a =
4  5  3  5  4  2  2  2  3  4  5  4  4  4  3  5
4  5  4  4  5  1  2  4  4  5  4  5  7  5  3  5
6  4  5  5  4  5  4  3  4  5  5  5  8  4  4  6
Counting starts at 0.
The entry at row 1, column 0: 4
The entry just right of the largest entry?
A: 4
The bottom-right entry: 6
The entry at row 1, column 1 is 5
The entry in row 0 and column 1 -> 5
The entry in row 0 and column 0 is 4
The bottom-left entry?
A: 6
The entry just right of the smallest entry?
A: 2
The top-right entry is 5
The minimum?
A: 1
The entry in row 0 and column 2?
A: 3
The entry just left of the largest entry?
A: 5
The entry directly above 7?
A: 4

Questions about the row below.
1) Read off the entry just right of the largest entry.
2) Read off the entry just left of 1.883.
[-1.439  1.611  1.053 -1.352 -0.764  0.506  1.175  1.883 -0.509  1.590]
1) -0.509
2) 1.175

array([[-40.5,  31.6,   1.2,   1.9,  -6.8, -16.5],
       [ 42.5,  -1.8,  -6.6,   3.7,   1.0,   3.4],
       [ 28.3,  24.7,  -6.8,   2.8,   2.0, -29.1],
       [-65.3, -24.4,  -2.7,  -1.7,   4.3, -24.3],
       [ 50.8, -42.6,   4.0,  -0.8,   4.8,  11.1],
       [ 26.8,  -6.3,  -6.7,   0.6,   1.4,  24.1],
       [-62.4,  44.4,   0.6,  -8.8,   2.7,  -4.9],
       [-64.0,   2.5,  -4.8,  -2.1,   0.1,   4.3],
       [ 22.5, -32.9,  -8.8,   8.1,  -2.4,   6.4],
       [-24.8, -46.8,  -1.4,   3.9,  -6.4,  -5.2],
       [-31.3,  13.8,   8.2,   5.8,   0.1,   1.8],
       [ 20.2,  21.3,  -0.8,   4.7,   2.8,  27.4]])
Counting starts at 0.
What is the entry in row 1 and column 1? -1.8
The entry just left of 3.7 -> -6.6
The entry at row 0, column 1 is 31.6
What is the entry in row 1 and column 0? 42.5
What is the entry in the top-right corner? -16.5
The entry directly below the smallest entry: 50.8
The entry just right of 2.7: -4.9
The entry in row 0 and column 2: 1.2
What is the entry directly above the largest entry? -65.3
The bottom entry of the column that holds the smallest entry -> 20.2
The entry at row 2, column 2 -> -6.8
The entry in row 0 and column 0: -40.5
The bottom-right entry: 27.4
The entry just left of 4.8 is -0.8
What is the entry just left of 24.7? 28.3
What is the entry directly above 3.9? 8.1
The entry directly below the largest entry -> 26.8
What is the entry just right of 8.1? -2.4
The entry directly above -24.4: 24.7
What is the entry directly above -4.8? 0.6

B = [[-6.5, -10.2, 32.5, -33.8, -0.5, 30.8, -16.5, 63.2, 49.5, 61.2, 61.0, -37.0, -17.7, -18.2], [23.1, 10.9, -32.3, 23.1, 3.8, -26.5, 23.7, -41.9, -46.9, -55.1, -55.5, 29.4, 13.7, 18.9], [4.1, 16.5, -18.2, 24.9, 13.4, -21.3, 21.0, -46.9, -38.5, -19.6, -35.3, 33.5, 15.6, 6.5], [6.7, 16.0, -19.5, 24.6, 13.2, -21.5, 22.2, -45.6, -39.4, -22.8, -36.8, 33.8, 15.5, 7.9], [-13.6, -6.5, 37.2, -32.7, 3.0, 32.8, -18.7, 61.8, 52.6, 73.4, 68.0, -35.6, -16.6, -23.0], [15.9, -23.1, -10.0, -15.0, -28.7, 3.4, -15.0, 25.5, 12.6, -46.4, -11.4, -28.0, -9.8, 15.3], [-53.5, -15.6, 4.0, 35.2, -24.0, -15.7, -26.5, -63.5, -0.3, -34.4, -23.1, 13.3, 10.6, -3.1], [-21.0, 7.9, -14.6, 38.6, 1.8, -24.5, 6.5, -69.3, -34.3, -33.1, -41.6, 36.6, 17.6, 3.8], [50.3, 36.3, 2.4, -28.4, 48.3, 12.9, 44.5, 52.9, -8.6, 75.5, 34.6, 6.3, -2.8, -7.7], [-57.1, -23.3, -2.7, 42.9, -34.0, -21.0, -31.4, -76.6, -4.2, -60.1, -38.5, 14.2, 12.4, 2.7], [2.5, 14.4, -21.5, 28.7, 9.4, -23.8, 19.9, -53.2, -40.9, -30.3, -42.5, 35.5, 16.1, 9.6], [49.6, 11.0, -4.8, -32.4, 15.9, 13.1, 22.4, 59.1, 2.2, 22.1, 18.1, -16.9, -10.9, 5.1]]
Find the second smallest entry.
A: -69.3
The entry just left of 17.6 -> 36.6
The entry just right of the largest entry -> 34.6
The 4th entry in reading order -> -33.8
Find the smallest entry.
A: -76.6
Find the entry just left of the largest entry.
A: -8.6
Find the entry just right of -28.7.
A: 3.4
Find the entry just left of the smallest entry.
A: -31.4
Find the entry just left of -41.9.
A: 23.7
The entry just right of 1.8 -> -24.5
The third smallest entry: -63.5
Find the fifth entry in reading order.
A: -0.5
The entry just right of -9.8: 15.3
Find the entry just left of 5.1.
A: -10.9
The entry just right of -14.6 -> 38.6
The entry just right of -34.3 is -33.1
The entry just right of the smallest entry -> -4.2
Find the first entry in reading order.
A: -6.5
The entry just right of 38.6 -> 1.8
The entry just right of 9.4 -> -23.8
